Facts:
benus τ:plute μ:344
bitim τ:staplu μ:952
bovus π:rusa, vigul μ:952
braplan μ:375
breduflum τ:gepak μ:375
brezol τ:deskibak μ:952
bripu τ:gristi π:buvivel, kuflu, nebrukil, statu μ:952
brize τ:vetrek π:reklan, plufun μ:952
broklestem τ:skosem μ:952
brudir τ:skulisas μ:344
bubuk τ:foson μ:344
bukun τ:dutun μ:344
buvivel τ:bitim μ:952
daklasu τ:gidras μ:344
desar τ:fotok μ:375
deskibak τ:daklasu π:rabim μ:952
deve μ:375
difitral τ:vedro μ:375
drames τ:deve μ:375
drekim τ:breduflum μ:952
drostopa μ:375
drudel τ:gobrir μ:375
dutun μ:344
fafam μ:952
fikle μ:344
fiskir τ:gugro μ:952
flapudrer μ:344
flaskek μ:344
flifun τ:rusa μ:375
flukon π:zazik, skulisas μ:344
foson μ:344
fotok τ:kalel μ:344
fuflom τ:tragrek μ:952
gare μ:375
gepak τ:labrover μ:344
gidras μ:952
gobrir μ:375
grabro μ:344
gristi τ:meses μ:344
grogis τ:sopuzal μ:952
gugro τ:bripu μ:952
guskar μ:375
kalel τ:bubuk μ:375
kladrar μ:375
klamu τ:fuflom π:gobrir, kufu, drekim, zakles μ:375
klovok μ:344
kuflu τ:tagrotem μ:344
kufu τ:tobo μ:344
labrover τ:lofer μ:952
lagros μ:375
lapufik τ:brezol μ:344
lekle μ:344
leta π:daklasu, trorer μ:375
lofer τ:kuflu π:drostopa μ:344
meses μ:344
minir τ:zakles μ:375
nebrukil τ:guskar μ:952
nekir τ:nebrukil π:pliplodrak, benus, klovok μ:344
nemafler μ:952
nobro τ:fikle π:grogis, pliflo, drostopa μ:344
pagon π:plagek μ:375
plagek μ:375
plalorun π:nebrukil μ:952
plevivir τ:flifun μ:952
pliflo τ:skose μ:375
pliplodrak τ:vigul μ:375
plotro τ:flapudrer μ:344
plufun μ:375
plute π:fikle, lapufik μ:344
pomal τ:drames μ:952
rabim μ:375
reklan τ:broklestem μ:375
rusa τ:pliplodrak μ:344
skadrum μ:375
skagrer π:tiflek, meses, klovok μ:952
skosak π:tradros, kalel, flaskek μ:375
skose τ:braplan μ:375
skosem τ:kladrar π:buvivel μ:952
skulisas τ:pliflo μ:375
soginum π:fikle, stidrom μ:344
sopuzal τ:pomal μ:344
sotabrol τ:difitral μ:344
soze μ:952
staplu τ:nobro μ:952
statu μ:344
stidrom μ:375
stobukel τ:troska π:grabro μ:375
tagrotem π:foson, skose μ:344
tiflek μ:952
tobo τ:reklan π:gidras, stidrom, bukun μ:375
tradros μ:344
tragrek τ:tropibru π:fuflom, gare μ:952
tropibru τ:fafam μ:375
trorer μ:375
troska τ:plevivir μ:375
vaskemek τ:stobukel π:gepak, drostopa μ:375
vedro π:sotabrol, flifun μ:375
vetrek τ:zazik μ:375
vigul τ:brize μ:344
virel τ:fiskir μ:375
vodrak π:skadrum, nemafler μ:375
zakles τ:virel μ:344
zazik τ:bukun μ:952

Known rows:
[  4   2  49   5 -15 -24   0   2 -16   7 -37   1  16 -15 -20 -19 -33  16
  18   8 -25   7  33  -9   7  10  17 -26 -24  -9  15]: gidras
[ -3 -11  12  29 -14 -25 -12  -6 -33  22 -24  10  -9  15  -2  -2  10  25
 -59  34   8   5  21 -23  -7  35  26  30 -13  -1   2]: tobo
[  5  10 -37   2   4  19  -6  15 -30  11  27   5  16 -12 -19 -10   2   3
  36 -23  23   8  -7  26   6 -18 -21 -12  14 -14 -25]: kufu
[ 10  13  -4   8  20  15 -18   5 -44  14   7  14  11 -38 -38 -19 -13  26
   1  17  -4  21  14   6  11  21   6 -11 -25  21   2]: bukun
[ 12   8 -22   3 -11  25 -23  -4  18   2  34 -22 -27 -44  -3  -6  -5  -6
  13  18 -12  28  -3  30  30  -7 -24  -5  20  43  13]: kuflu
[-30 -19  14   5 -45 -20 -27  -6  72   2  -7 -23 -23  12  12 -36 -24  -1
 -17  20 -32 -29   2   9  16  -7 -30  -4  21  20  26]: bripu
[ 11   3 -14   0 -11  29 -25  -4  15  10  33 -18 -32 -43  -1  -9 -17  -9
  16   9  -6  16  -6  14  30  -4 -29   0  18  46  10]: statu
[  1   2 -24  -3  20  20  -6   1 -23   7  22   2   4 -24 -17  -4  -9   1
  26  -9   9   9  -8  13  12  -6 -13  -5  -1  10  -1]: foson
[  2  27  20 -25  23   0  19  -2  25  -3  17   0  -1 -17  29  44  21   2
 -27  -9   6  -9 -11 -37 -19  30  17  -7  -5  -6  -6]: pliplodrak
[ 13   8  -1   3  18  13 -10  -4 -60  20   4   8   6 -45 -37 -14 -23  19
  10  16  -2  29  15   3  19  20  11 -13 -24  14   7]: fikle
[-26 -11  15   8 -15 -25  -2  12  26  -2 -21 -10  14  18   0 -15 -11   9
  15  -4 -16 -17   5   8  -6 -10  -7  -8  -4 -13   8]: deskibak
[ 26   8  13  -4  -7   1  10 -12  -7  -4  -3   9 -10   5  14  17  13 -12
 -17  -3  12   5   8 -20  -4   5  12   4  10  -8 -10]: plagek
[  4  -6   3   8  -2  -9   5 -13   1   0  -1  10  -6  23  17  10  18  -8
 -34   6  14 -10   8 -15  -5   7   6  23  11  -4  -2]: pagon
[ 27   9  12  -4  -8   1  10 -12  -7  -4  -3  10  -9   5  13  17  14 -13
 -17  -4  13   5   9 -20  -4   4  12   4  11  -9 -12]: plufun
[-23   4  33 -22  19 -24  13  -1  43 -10  -9 -13   9 -24   8  25 -17  13
  35 -26 -16 -19  -5 -20 -10   5   1 -34 -14 -19  18]: tiflek
[-21  10 -24 -23  50  12   0  -3   5   3  34  -8   0 -47  -6  29  -2  20
  21 -15   7  -1 -28  -4   0  15  -8 -17 -12   4  10]: benus
[-14 -11  21  10 -25 -22  -7  18  19   0 -30 -14   0   7  -1  -6 -17  15
  33 -14 -12  -7   1  -2  -9 -10  -3 -10  -8 -15  -1]: broklestem
[  1   6 -27  -5  16  21  -7   6 -21   6  22  -1   4 -23 -17  -5  -5   4
  22  -6   6  11 -12  18   9  -5 -11  -7  -1   7  -5]: sotabrol
[  5  11 -42 -10   3  20  -5   5 -28   7  30  10  15  -9 -24 -18  -1   1
  25 -20  20   2 -11  27   7 -18 -20 -23  17 -20 -24]: zakles
[-27 -15 -36  11  27   8 -12   0 -13  11  25   2  11   0 -13 -14  -1   6
   3   2  11 -11  -8  20  10  -3 -21  19   1  15   9]: flukon
[-10  -2 -29   1  20  16  -9   4 -16   8  22  -1   4 -15 -15  -8  -3   7
  13   0   7   4 -11  18   9  -3 -13   3  -3  13   1]: plotro

Rows:
No name comes twice in this set of rows, the named rows included.
[  2  18 -18  -3  21  29  -8  19 -10   5  29   5  15 -21 -15 -11   0   5
  17  -5   3   5  -8  15   4   0 -13  -7  -6  20 -12] : vigul
[ -2   0  30  -4 -14 -15   7   7  17  -7 -21  -5  13   1  -2  -9 -20  -2
  36 -16 -16  -6  12  -1   0 -14  -3 -25  -3 -15   4] : nemafler
[ 25  12   6  -3 -15   1   8  -5  -7  -3  -5   5 -12   6  13  16  18  -7
 -20   0  11  10   3 -15  -8   5  15   1   9 -13 -17] : skulisas
[-16  12 -18 -28  55  13   3  -7   5   2  35  -8  -1 -55  -5  36  -5  17
  29 -22   7  -1 -27 -10   1  16  -7 -22 -13   4  12] : klovok
[-15 -16  26  17 -46 -19 -25  11  56   6 -16 -29 -24   0  14 -16 -23   3
  15   6 -24 -10   6   2   9  -9 -23   3  13  19  15] : skosem
[-23 -14 -17  19  27  -1 -17  -5 -45  25   9   9  14 -15 -31 -23 -14  23
 -14  26   2   3  13  12  17  21  -2  17 -20  21  20] : plute
[ 16  -1   9   4  -6  -4   6 -12  -4  -1  -5   9 -12  13  15  15  14  -9
 -23   0  14  -1   7 -21  -5   7   9  15   9  -5  -7] : kladrar
[ 33  14   4   1 -16   0  14  -7 -17  -1   5  18   6  17  11  10  20 -19
  -3 -19  29   0  17 -10  -4 -10   2  -2  28 -30 -28] : gobrir
[  1 -23  -6  -1   4  11  15  -3  -2 -21 -28   3 -16  52  18   7  17 -23
 -38  20  -7   2 -23  -8 -18  -4  26  44 -19  18   3] : vaskemek
[-12  -2 -35  -9  19  18 -10  -4 -15   7  23   3   1 -14 -20 -15  -7   6
   6   1   4  -1 -16  17  10  -2 -13  -6   0   7   1] : gristi
[-20   6 -22 -25  53  13   1  -9   4   3  35  -4   0 -47  -7  27  -6  16
  22 -18   8  -6 -27  -7   3  14 -10 -17 -11   4  13] : meses
[-26  -3  21  14  -3 -19  -8  24  43  -8 -13   3  29  24   1 -25  -4  11
   5  -5 -19 -31  12   6 -12  -5 -14  -5  -7   2   3] : brize
[ 25  10   8  -4 -12   1   8  -7  -7  -3  -5   7 -11   6  13  17  16  -9
 -19  -2  12   8   5 -17  -7   5  14   2  10 -12 -15] : skose
[ 39  15  36   3 -11  -6   5 -17 -47  11 -22  16  -7 -17  -9   6  -3   6
 -33  23   1  27  34 -31   4  31  37  -5 -13  -4  -2] : stidrom

Now the same elements, written a new way:
Known rows:
[-12 -11 -16   6  -3 -19 -21  -7 -14 -28 -15 -41   9  10 -17   8 -34   4
 -16  26 -12  -8  39  23   5  26  24 -15 -40  -9  32  32]: klovok
[ 27  15   5 -28 -31 -11  11   6   8  12 -16  -4  15 -17  15  -3  30 -29
   2  26  20 -15  17 -37 -22  50  -9  -7 -10   5   9 -14]: plevivir
[  6   5   9 -50  -9  -5   8  20   3 -16 -23  -3   5  -5  18  12  -6   3
  -6  12  11   5  19  -3  -9  16  -8  -1  23  -2  -5 -17]: gidras
[ -6  -9  -1  14   4   8   7   3   7  17  -4  10  -3  -5   0  -9   8  10
  21 -15   1  -1 -32   4 -17  -8   9  13  -4  33 -11  -5]: kalel
[-15  20   8   3   7  -5 -18 -27 -14 -15  30 -10   0  24   3   2  -9   7
 -26   7 -14  -7   2   4  39   1 -13 -13  -4 -42   3  25]: tagrotem
[-21   0   1 -11   3   5   3  -2   0   1   5   2 -11   9   1 -16  11  20
  13 -13   3  -3 -34   2   0 -10  -2  -2  -5  32  -6  15]: plagek
[  5  -3 -17 -28  -7   8  18  18   8  18 -20  25  19  -1  26  14  -2   6
  -6  25   0   6   9  -5 -28  24  16  29  24 -15  -4 -26]: broklestem
[-17  -3  -3 -10   5   8   2   1   0   0   1   0 -12   4   4 -14   7  16
  14 -16   7  -4 -29   4  -2  -9   0  -4  -5  38  -4  10]: plufun
[-11  -7  25 -11   1  -2 -38  24  -8 -38  -4  -8 -39 -15 -10 -19 -12  12
  21 -36   7  15 -15   7 -11  -1  -5  -1  11  34 -28 -16]: stidrom
[  3   8 -15  33   8  -4 -48  28  40  59  11  20 -22   0  -5 -44  64 -36
  -5   4 -12  37  -8 -12  -9 -73   4 -37  15   6  13  -4]: vaskemek
[  6 -22  16  18   9   1   1  13   5  16 -13   0  -8 -15 -20  -8   0  -6
  27 -16  -6  -4 -17  15 -29 -28 -12  14  -8  28  -8  16]: virel
[  8   4  18  31  11  11 -28  -7 -13 -24   6 -12  -4  -1  -9  11 -28  -7
 -11 -11 -13  -8  15  10  16  19  -8  10  -7 -21  -6 -22]: lapufik
[-30   5   0 -14 -10 -12  -7  -3  -1   5  18  12 -19  13  -3 -25  23  21
  11  -8   0  11 -36  -7  -1 -17   0  -7   2   8 -11  36]: pagon
[-28   3   0 -14  -5  -9  -6   0  -1   4  17  10 -18  10  -2 -24  20  19
  12  -8   1  10 -34  -6  -1 -18  -1  -7   1  11 -10  31]: vodrak
[ -3 -11  -1  10   6   6   4   4   6  10  -6   3  -7  -8  -4 -11   8   5
  22 -19   5  -1 -24   4 -15 -10   8   4  -6  38  -7  -5]: drudel
[  5   5  -2 -49  -6  -3  21  14   7  -5 -21  -1  13   0  20  13   1   3
 -10  20  10  -1  19  -4  -6  13  -6  -3  17  -1   5  -8]: fafam
[ -1   6  -2   6  16  16 -15 -17 -15 -24  11 -16   0  16   3  10 -25  -1
 -23   0  -6 -22  16  13  32  13 -10  -8 -12 -12  13   0]: flapudrer
[  1   9   2  48 -22  21  16 -15 -10 -14   6 -11   2   9 -36  12  -7  -9
 -17 -11  -6  -1  12 -16  34  21  -5   5 -35  -4  13 -19]: vigul
[  4   6   3  15 -23   2  -3  -4   3  13   3  -1 -11 -12  -8 -28  38 -14
  23 -12  17 -16 -30 -31 -16  28  -2  -8 -31  47   2   0]: flifun
[ -8  -7   0  15   4   7   6   2   7  17  -2   9  -4  -4   0 -10  10  12
  21 -15  -1  -3 -33   2 -17  -9   9  12  -3  30 -11  -2]: skulisas
[-11  15   3   6  10  12 -10 -24 -16 -16  20 -11   4  23   2   8 -16   6
 -25   3 -11 -19   3   7  35  13 -15  -3 -13 -23   9  11]: grabro

Rows:
No name comes twice in this set of rows, the named rows included.
[ -5  13   7 -28 -26 -21  21   6  10  23  -1  22  18   4  11   4  23   6
  -5  30  -5  21  -3 -21 -15   4   1  14  23 -44 -12  13] : deskibak
[ 57 -32 -33 -41  -1 -38  45  -7 -16   9  34  51  -2 -39   5  15   2 -35
  18  15  38  13  52 -11 -21 -31  -2   3  49 -61   3  40] : bripu
[-15 -12 -21 -51 -41 -62   6  25   9  -7 -41 -24  18  -4 -10   0  -2   6
  -3  58   0  30  45  -2 -37  18  37 -19 -13 -18  21  51] : skagrer
[ 13   6   9 -24  -8  -7  33   9  15  12 -25  -1  25  -8  17  18   6  -3
   0  17   7   4   9  -8 -11   8  -2   6  18  -7  -5 -16] : drekim
[  0   0   3  -7 -33   5  61  18  13   6 -30   8  17  -2 -18  22   4   6
  -6   5   3  28  11 -19  -3   1   2  17   6   1  -3 -27] : zazik
[  1   7   5  29  12  15  -8 -21 -10  -4  13  -5   9  13   0  12 -19  -1
 -18   1 -14 -18   4   7  22  15  -5  11 -12 -24   5  -6] : daklasu
[-17  17   3   4   2  -1 -19 -23 -18 -15  30  -4  -4  25  -3   0 -10   7
 -27   7 -15  -6   2   1  35   6 -13  -7  -6 -42   5  26] : flukon
[  0  -7  13  19  17  -5  17  -4  14  13  -8 -11   8 -14   4  -2   8  10
  27 -20   7  -1 -30  10  -6 -27  12  -4   6  36 -15  -8] : breduflum
[  9   5   3 -23 -11  -3  31  10  11  17 -21  11  22  -4  17  16   6   0
  -3  21   2   4   5 -10 -18  13  -1  16  16 -13  -6 -13] : fuflom
[-13   9   5   7 -20 -16 -14  -8   3  22  21  15 -13  -1  -4 -33  38   1
  20  -3   2   3 -40 -27 -18   5  -1  -2 -12   7 -11  30] : stobukel
[ 23   2   1  28  30   1  10 -33  -9 -11  19 -15  16  -6  11  23 -23  -9
  -7  -9   5 -20  16  16  35  -5   2  -9   4 -21   5  -9] : kuflu
[  3  -5  -6  28   3  -1 -13 -12 -10 -12  -8 -24  13   3 -15  13 -26  -4
 -14  13 -13 -12  24  15   9  21  12   0 -28 -14  17   7] : benus

The same elements again, as new rows of numbers:
Known rows:
[-29 -23 -10 -43   5 -14 -22 -15  -7   4  21 -22 -40   0  32   6  32 -20
  14  -5  29  31 -16  -1 -16  -5  12  18  26 -44   6]: kufu
[-27  13 -17  -9 -16  37  19  -1   6  -6   7 -15  15 -15 -40  33 -12  52
 -32  61 -12 -26 -79  -4  -2  16 -22  31  29  17   8]: tobo
[ 10  -8  -9 -45  25  -8 -39  41 -11  30  40 -33  15  41  18  44  -5  53
 -31  -1 -12  20 -45  15  15  18 -28  -5 -22 -31  -5]: gidras
[-12   1 -21 -10  25   6 -42  38 -15  -5  36 -45 -28 -10  -1  37 -31  50
   7  15 -18   6 -62 -31 -19 -17   1 -28  32  12  19]: stidrom
[-20  -3 -21 -41 -20  26  22   0   1  13   6  12 -18 -23   8  -4  31  36
   7  66  17  31 -24  -5 -36 -22 -12  37  40 -43 -16]: soginum
[ -8 -15   8 -35 -18  30 -30  -3  63  25  24   1  26  55  14  41 -45  18
 -40 -11 -31 -11 -36   0  30  28 -16 -42 -31  12 -12]: buvivel
[  1  10  -8 -23  39 -31 -31  28   6  21  27 -11  20  20   7  30 -37  24
   0   0  27  -6 -33  13   4  12 -22 -41 -37  23   8]: bitim
[ 11  -7   7 -31  17  15 -21  15  34   9  34 -34 -21   9  24  44 -40   8
 -21  13 -33  16 -35  10  21   4   6 -42 -16 -10 -15]: minir
[  2  10 -12 -30  39 -33 -32  31   8  20  26 -15  24  14  12  24 -35  25
  -7  -3  31  -5 -36   8   1   8 -25 -42 -36  27  15]: drekim
[-34  -7  -4   9 -11   3 -29 -16  -9 -43  32 -25 -44  -5  17  -8  12 -22
  26  -5  29  24 -18 -42 -34 -24  39 -22  33 -33  31]: bubuk
[-29   3 -10 -16   8   2 -36  30  -8 -13  27 -43 -27  31 -26  30 -26  20
 -11  -7  -9 -17 -46 -15   3   2  -3 -41 -11  12  26]: tropibru
[-35   9 -25 -14 -23  28  23  -8  26 -18   7  16  18  14 -41  28 -24  48
 -29  35 -17 -40 -62   0  23  21 -20  31  15  14 -15]: stobukel
[-29   0 -12 -15   9  -1 -37  33  -8 -14  29 -42 -23  33 -25  29 -29  21
  -9  -6 -11 -12 -41 -19   0  -3  -1 -40  -9  11  23]: drudel
[ -5  15 -25 -42  26 -10   9  25  62  19   4  10  35  21 -40 -16 -44  24
   5  57  -5  15 -35  15 -18  11 -30  25 -32  26 -16]: brize
[-31 -12 -17 -47 -22  -7 -20 -25  14   4  13 -25 -39  10  34 -10  33 -23
 -18 -11  41  29 -16 -19 -12  -8  -6   0  20 -43  33]: kuflu
[-34  14   2  -4 -40  21  35  20  53 -47  12  10 -40 -17 -40 -29  34 -25
 -40  64  42  -7 -19   1 -29 -32  -1  28 -12 -37  31]: lofer
[-28  -8 -13 -32  31 -31 -35  11  57  26   9   9  33  53  -5   7 -46  14
 -14 -12  25 -29 -21  -8  13  17 -26 -42 -38  29   7]: nebrukil
[ 23 -30  36  12  34  31 -29  31  37  29  36 -35 -16  44  32  49 -45  30
  -8  43 -35  18 -38  20   1  22   7 -43 -33  -8 -16]: fiskir
[-14 -21 -19 -48  17 -22 -32  38  -5  28  21 -40   1  35   3  32  15  39
 -27  -4  -9  19 -27   9  19  -1 -24 -16 -20 -35  -8]: lagros
[-33   5 -23 -11  -3 -26  29 -24  56 -31   4  27   0 -24  -5 -26   9 -16
  22  54  40  22 -14 -35 -37 -44  -1  33  34 -10 -17]: flukon
[ 24  10  14 -27  10  15  -5  36  31   0  62 -18 -10  34  13  45 -41  12
 -36  15 -29   8 -47  18  27  22  -4 -42 -35 -11 -16]: grogis

Rows:
No name comes twice in this set of rows, the named rows included.
[  8  12  17 -33 -23 -30  32  39  50 -45  71 -13 -40  24 -33  -3  12 -24
 -40  53 -18 -14 -17  22  26 -33   6 -44 -39 -35 -26] : drostopa
[-32  13  -3  -6 -30   5   7  -5  -3 -46  35 -38 -43 -11  10 -20  30 -25
 -20  -1  43  20 -19 -32 -31 -29  27 -36  13 -34  50] : gepak
[ 14  13 -10 -48   5  13 -29  34  -2  31  25 -44  19  36  17  41  26  43
 -44  -5  30  16 -72  19  24  25 -32 -31 -35 -26  45] : labrover

